Below are the code and all the weights of a small trained network. Each question names an input and a class and asks about switching units off, where a switched-off unit gives its printed mean instead of its output.

import numpy as np


def w(rows, s, z=0):
    codes = np.array(rows[::2]) - 128.0
    scale = np.full(codes.shape[1], s)
    scale[-1] = z or s
    return codes * scale


def norm(h):
    return h / np.sqrt((h * h).mean(-1, keepdims=True) + 1e-5)


def f(y):
    return np.maximum(y, 0)


def log_softmax(a):
    a = a - a.max(-1, keepdims=True)
    return a - np.log(np.exp(a).sum(-1, keepdims=True))


def net(x, mask):
    res = np.array(x, float).reshape(1, 2) / 4 @ E
    u = 0
    for l in range(2):
        y = f(norm(res) @ A[l][:, :-1].T + A[l][:, -1])
        res = res + np.where(mask[u : u + 8], y, B[l][:, -1]) @ B[l][:, :-1]
        u += 8
    return log_softmax(norm(res)[-1] @ U[:, :-1].T + U[:, -1])


A, B = {}, {}
E = w([
[93,117,114,90,113,150,122,254,212],'x0',
[112,164,62,150,225,88,57,139,149],'x1',
],0.0097)
A[0] = w([
[111,98,39,20,163,157,110,155,136,207],'0.n1',
[129,44,145,130,164,205,109,116,107,78],'0.n2',
[124,131,143,53,28,165,113,150,72,166],'0.n3',
[153,143,230,2,113,129,67,136,171,4],'0.n4',
[116,158,169,69,124,135,153,83,100,74],'0.n5',
[68,147,49,113,213,87,176,191,88,143],'0.n6',
[129,87,102,172,118,158,110,81,83,179],'0.n7',
[165,153,96,124,88,25,143,55,140,118],'0.n8',
],0.0062,0.0026)
B[0] = w([
[192,99,97,140,126,120,161,3,148,254],'0.n1',
[105,196,101,80,117,169,129,160,110,140],'0.n2',
[134,196,97,119,159,41,134,161,136,240],'0.n3',
[114,150,83,174,177,88,96,71,73,168],'0.n4',
[141,186,66,175,201,188,69,191,201,174],'0.n5',
[23,144,239,167,83,55,137,112,44,250],'0.n6',
[106,47,80,105,175,130,134,211,122,201],'0.n7',
[128,107,140,51,134,136,119,109,203,195],'0.n8',
],0.0061,0.0051)
A[1] = w([
[227,175,130,159,149,151,114,74,66,163],'1.n1',
[111,130,87,115,193,123,118,193,92,133],'1.n2',
[173,108,103,166,111,183,118,134,138,2],'1.n3',
[177,150,229,110,2,179,201,166,30,184],'1.n4',
[95,130,206,69,131,80,198,76,154,139],'1.n5',
[19,124,117,175,79,155,157,216,215,114],'1.n6',
[102,125,133,146,130,188,147,42,60,84],'1.n7',
[122,95,135,184,64,101,207,123,90,151],'1.n8',
],0.0084,0.0024)
B[1] = w([
[132,11,155,125,93,132,146,192,152,193],'1.n1',
[120,239,145,128,2,151,223,87,148,189],'1.n2',
[122,104,187,117,126,161,169,113,101,128],'1.n3',
[38,156,126,188,202,26,42,71,125,241],'1.n4',
[157,149,97,101,93,165,192,162,186,204],'1.n5',
[210,16,147,117,151,185,117,103,42,255],'1.n6',
[215,72,116,74,102,233,104,255,120,181],'1.n7',
[117,243,82,114,130,149,155,103,148,188],'1.n8',
],0.0072,0.0077)
U = w([
[215,5,101,105,154,171,79,141,111,227],'0',
[36,160,128,172,156,9,56,104,107,189],'1',
[158,201,78,86,80,159,188,123,177,152],'2',
[128,161,183,143,122,179,68,129,135,4],'3',
[129,152,183,144,100,158,69,124,133,20],'4',
],0.014,0.0038)

Each question gives the input, the list of numbers given to net, and the class t.
The units are the neurons (one row each of A and B). Each row of codes is followed by its name. A weight is (code - 128) times the scale printed after its matrix; where a second scale follows, it is the last column's (A, B and U).
mask holds one flag per neuron, layer by layer. A switched-off neuron (its flag False) gives its mean, the last column of its row in B, instead of its output. The means were averaged over made-up inputs and are rounded, as every weight is.
A unit's drop is (log p(t) with every unit on - log p(t) with that unit switched off) / (log p(t) with every unit on - log p(t) with every unit switched off).
unit that matters most: the unit with the biggest drop
k most important neurons: the k neurons with the biggest drops, biggest first
k most important neurons of layer l: the k neurons of layer l with the biggest drops, biggest first
drop of u: that unit's drop, to one decimal
input [2,3], class 2: unit that matters most => 1.n4
input [1,3], class 2: 3 most important neurons of layer 1 => 1.n4, 1.n5, 1.n6
input [-7,7], class 0: 4 most important neurons => 1.n4, 0.n3, 1.n7, 1.n1
input [-5,5], class 0: 4 most important neurons => 0.n3, 1.n4, 1.n7, 1.n1
input [-4,1], class 0: 2 most important neurons => 0.n3, 1.n8
input [-2,3], class 2: 3 most important neurons of layer 0 => 0.n1, 0.n3, 0.n5
input [-5,-6], class 1: 4 most important neurons => 1.n4, 0.n1, 1.n6, 1.n8
input [-2,1], class 2: 2 most important neurons => 1.n4, 0.n1
input [1,-1], class 2: 2 most important neurons => 1.n4, 1.n6
input [-8,8], class 0: 4 most important neurons => 1.n4, 0.n3, 1.n7, 1.n1
input [0,3], class 2: 3 most important neurons of layer 0 => 0.n6, 0.n3, 0.n1
input [-4,3], class 0: 2 most important neurons => 0.n3, 1.n4
input [0,0], class 2: 2 most important neurons => 1.n6, 0.n4
input [-1,-1], class 2: unit that matters most => 1.n2
input [-2,-4], class 1: 2 most important neurons => 1.n4, 0.n1
input [7,-8], class 1: 2 most important neurons => 1.n4, 1.n7
input [7,-7], class 0: 3 most important neurons of layer 1 => 1.n6, 1.n2, 1.n5
input [3,-4], class 1: 3 most important neurons => 1.n4, 0.n7, 0.n5
input [-3,-8], class 1: drop of 1.n4 => 2.3
input [8,-4], class 0: drop of 1.n6 => 1.1
input [-1,-2], class 2: unit that matters most => 1.n2
input [3,-5], class 1: drop of 1.n4 => 1.3
